[[14 68]
 [24 51]]
->
[68 24]

[[ 38   5 -15  10]
 [ -2  10  20 -41]
 [-47 -11   6 -67]]
->
[ 10  20 -11]

[[-68 -22 -18]
 [ 26  -1 -44]
 [ 17 -22  11]]
->
[-18  -1  17]

[[ 25  20 -60]
 [-13  38 -70]
 [ 22   5 -44]
 [ 14 -52  74]]
->
[-60  38  22]

[[ 27   0 -69]
 [-42  35  76]]
->
[-69  35]

[[-72   5]
 [ 12 -17]
 [-31  -4]]
->
[ 5 12]

[[ 59  42  -6 -44  75]
 [-23  15  40  45 -50]
 [-10  19  25   7  -3]]
->
[75 45 25]

[[  0  53 -61  39]
 [-63   0  -6  20]
 [  0  52 -63   0]
 [-59 -10  15   2]]
->
[ 39  -6  52 -59]

[[  8 -14  17 -24]
 [-51  60 -33   6]
 [ 42 -20  25   5]
 [-18 -14  10  -6]
 [ 18 -15  35   6]]
->
[-24 -33 -20 -18]
---
[[-35 -31  13  47   3   5  -1]
 [  0  16  24   3  17  20  63]
 [ 14  24 -35   1   9  34  40]
 [ -1   1 -44   9  -9  -5 -49]
 [ 25  14 -47 -22 -18  -7 -38]
 [  6  -2 -14 -18 -15 -28 -62]
 [ -5  -8 -58  31  -9  11 -25]
 [-14 -29  12  14  -9 -29 -52]
 [ 17  11  43 -45  -5 -23   0]
 [-21  -8  27  25  16  19  50]
 [-27 -19  26  34  15  19  38]]
->
[[ 38  19  15  34  26 -19 -27]
 [ 50  19  16  25  27  -8 -21]
 [  0 -23  -5 -45  43  11  17]
 [-52 -29  -9  14  12 -29 -14]
 [-25  11  -9  31 -58  -8  -5]
 [-62 -28 -15 -18 -14  -2   6]
 [-38  -7 -18 -22 -47  14  25]
 [-49  -5  -9   9 -44   1  -1]
 [ 40  34   9   1 -35  24  14]
 [ 63  20  17   3  24  16   0]
 [ -1   5   3  47  13 -31 -35]]

[[ -1  -1   0  -4  52]
 [  5   1 -14  -7 -18]
 [ -9   5  -3  10  16]
 [  9 -20   9  -6  19]
 [ -4 -16  10   4 -64]]
->
[[-64   4  10 -16  -4]
 [ 19  -6   9 -20   9]
 [ 16  10  -3   5  -9]
 [-18  -7 -14   1   5]
 [ 52  -4   0  -1  -1]]

[[-19  54 -69 -56 -26  22]
 [-27  41 -52 -50  33  46]
 [-13  75  27   2  39  -1]
 [ 19  22 -71 -59 -14  46]
 [-16  31 -63 -39 -71  34]
 [-23  75 -60 -33 -66   6]
 [ 19  69 -71 -51 -42   1]
 [  6  74  14  23  39  28]
 [ 15  15  27  23 -50  24]]
->
[[ 24 -50  23  27  15  15]
 [ 28  39  23  14  74   6]
 [  1 -42 -51 -71  69  19]
 [  6 -66 -33 -60  75 -23]
 [ 34 -71 -39 -63  31 -16]
 [ 46 -14 -59 -71  22  19]
 [ -1  39   2  27  75 -13]
 [ 46  33 -50 -52  41 -27]
 [ 22 -26 -56 -69  54 -19]]

[[ 46 -26 -31 -34 -36 -30 -26  28 -16 -25  -7  37 -29   6 -30]
 [ 51 -23 -30 -36 -56 -28 -25  55 -25 -26 -20  45 -40   0 -30]
 [ 59 -30 -36 -51 -55 -44 -37  57 -26 -26 -28  54 -50   2 -35]
 [ 51 -33 -27 -30 -45 -40 -33  54 -31 -23 -30  51 -34  -6 -39]]
->
[[-39  -6 -34  51 -30 -23 -31  54 -33 -40 -45 -30 -27 -33  51]
 [-35   2 -50  54 -28 -26 -26  57 -37 -44 -55 -51 -36 -30  59]
 [-30   0 -40  45 -20 -26 -25  55 -25 -28 -56 -36 -30 -23  51]
 [-30   6 -29  37  -7 -25 -16  28 -26 -30 -36 -34 -31 -26  46]]

[[-24 -28   3  25 -20  21  25  34  35  34  39]
 [-28 -33   2  27 -23  23  27  37  38  38  43]
 [-37 -43   3  36 -30  30  35  48  50  50  56]
 [-24 -28   4  26 -20  22  25  34  36  35  40]
 [-23 -28   3  25 -19  21  24  33  34  34  38]
 [ 48  55   8 -25  42 -18 -24 -38 -38 -38 -45]]
->
[[-45 -38 -38 -38 -24 -18  42 -25   8  55  48]
 [ 38  34  34  33  24  21 -19  25   3 -28 -23]
 [ 40  35  36  34  25  22 -20  26   4 -28 -24]
 [ 56  50  50  48  35  30 -30  36   3 -43 -37]
 [ 43  38  38  37  27  23 -23  27   2 -33 -28]
 [ 39  34  35  34  25  21 -20  25   3 -28 -24]]

[[ -4   0 -46  13  -2   1  28  17  -8  -4  47 -23]
 [  0  20  -5  -1 -34  -7   3 -10  12  45  19   8]
 [ 12  -5  22 -12   7  -7 -25 -17 -62  28  -2  17]
 [-14   4 -10   7  30  15 -21  40  -5 -14  46   0]
 [  2  13   8 -34  37   1  16 -42  46  -7  -9 -24]
 [  2   1 -44   7   1 -13   3  43  54  25  70  17]
 [ -8  -9  52  29 -10  -3 -27   0  55 -26   4 -31]]
->
[[-31   4 -26  55   0 -27  -3 -10  29  52  -9  -8]
 [ 17  70  25  54  43   3 -13   1   7 -44   1   2]
 [-24  -9  -7  46 -42  16   1  37 -34   8  13   2]
 [  0  46 -14  -5  40 -21  15  30   7 -10   4 -14]
 [ 17  -2  28 -62 -17 -25  -7   7 -12  22  -5  12]
 [  8  19  45  12 -10   3  -7 -34  -1  -5  20   0]
 [-23  47  -4  -8  17  28   1  -2  13 -46   0  -4]]

[[ -4 -21 -44 -28 -27  70 -28  17 -22]
 [  1 -16 -52 -20 -29  74 -37  16 -22]
 [  6 -10 -57 -10 -32  76 -46  18 -20]
 [ -4   9  31  17  65 -52  32 -59  14]]
->
[[ 14 -59  32 -52  65  17  31   9  -4]
 [-20  18 -46  76 -32 -10 -57 -10   6]
 [-22  16 -37  74 -29 -20 -52 -16   1]
 [-22  17 -28  70 -27 -28 -44 -21  -4]]
---
[[-46  40  39 -59  33]
 [-27  23  22 -34  18]]
->
[ 33 -34]

[[-34 -41 -27 -35  62]
 [-29 -41 -27 -30 -55]
 [ 19  32  28  23  37]
 [ 19  29  26  24  39]
 [ 38  42  26  31 -68]]
->
[ 62 -30  28  29  38]

[[  6 -51 -63  40]
 [-58  37  59 -31]
 [-37  16 -12  25]
 [ 55  50 -50  46]
 [ 52 -25 -22 -47]]
->
[40 59 16 55]

[[ 43 -10  -5  47]
 [ 55 -30  -1  44]
 [ 33 -17  -3  30]]
->
[ 47  -1 -17]

[[ 18  56  24]
 [ 17  44  21]
 [ -6 -65 -16]
 [ 18  70  27]
 [  0  -1   0]]
->
[24 44 -6]

[[ 47  58  53  69]
 [ 29  37  25  43]
 [-40 -32 -34 -54]
 [-36 -46 -35 -63]]
->
[ 69  25 -32 -36]

[[-20 -21  50 -21]
 [  7  10 -55  10]
 [ 42  45 -11  39]
 [-44 -38   9 -48]]
->
[-21 -55  45 -44]

[[-47 -68]
 [-21 -30]
 [-11 -15]
 [ 37  54]
 [ 10  14]]
->
[-68 -21]
---
[[ 64  59   7 -11]
 [-46 -40  -4   7]
 [ 36  33   2  -5]]
->
[[ 64   7]
 [-46  -4]
 [ 36   2]]

[[ 16  20  14]
 [ 53  64  46]
 [ 53  64  46]
 [-14   6   8]
 [ 35  42  30]
 [ -4   9   8]
 [-49  27  31]
 [ 35  42  31]]
->
[[ 16  14]
 [ 53  46]
 [ 53  46]
 [-14   8]
 [ 35  30]
 [ -4   8]
 [-49  31]
 [ 35  31]]

[[ -9  22 -75]
 [ 56 -19 -72]
 [ -4 -16 -40]]
->
[[ -9 -75]
 [ 56 -72]
 [ -4 -40]]

[[-31 -13  -4]
 [-26   5  10]
 [-17 -18  10]
 [ -8  56   1]
 [  2  37  -8]
 [ 17   9   2]
 [  2  11   4]
 [-26  32 -41]
 [  2   3 -15]
 [-10  30 -21]
 [-19 -24   4]
 [-10  -2 -20]]
->
[[-31  -4]
 [-26  10]
 [-17  10]
 [ -8   1]
 [  2  -8]
 [ 17   2]
 [  2   4]
 [-26 -41]
 [  2 -15]
 [-10 -21]
 [-19   4]
 [-10 -20]]

[[ -7  -4]
 [ -9 -16]
 [ -7  22]
 [ 14  41]
 [ 34  43]
 [ -7  63]
 [-54 -29]
 [-17  25]
 [-37  -5]]
->
[[ -7]
 [ -9]
 [ -7]
 [ 14]
 [ 34]
 [ -7]
 [-54]
 [-17]
 [-37]]

[[ -6 -13  -4   8  16]
 [ -6 -16  -5  -7  10]
 [ -7 -16  -9   8  18]
 [ 25  -7  28  -7   2]
 [ 67 -16  76 -23 -32]]
->
[[ -6  -4  16]
 [ -6  -5  10]
 [ -7  -9  18]
 [ 25  28   2]
 [ 67  76 -32]]
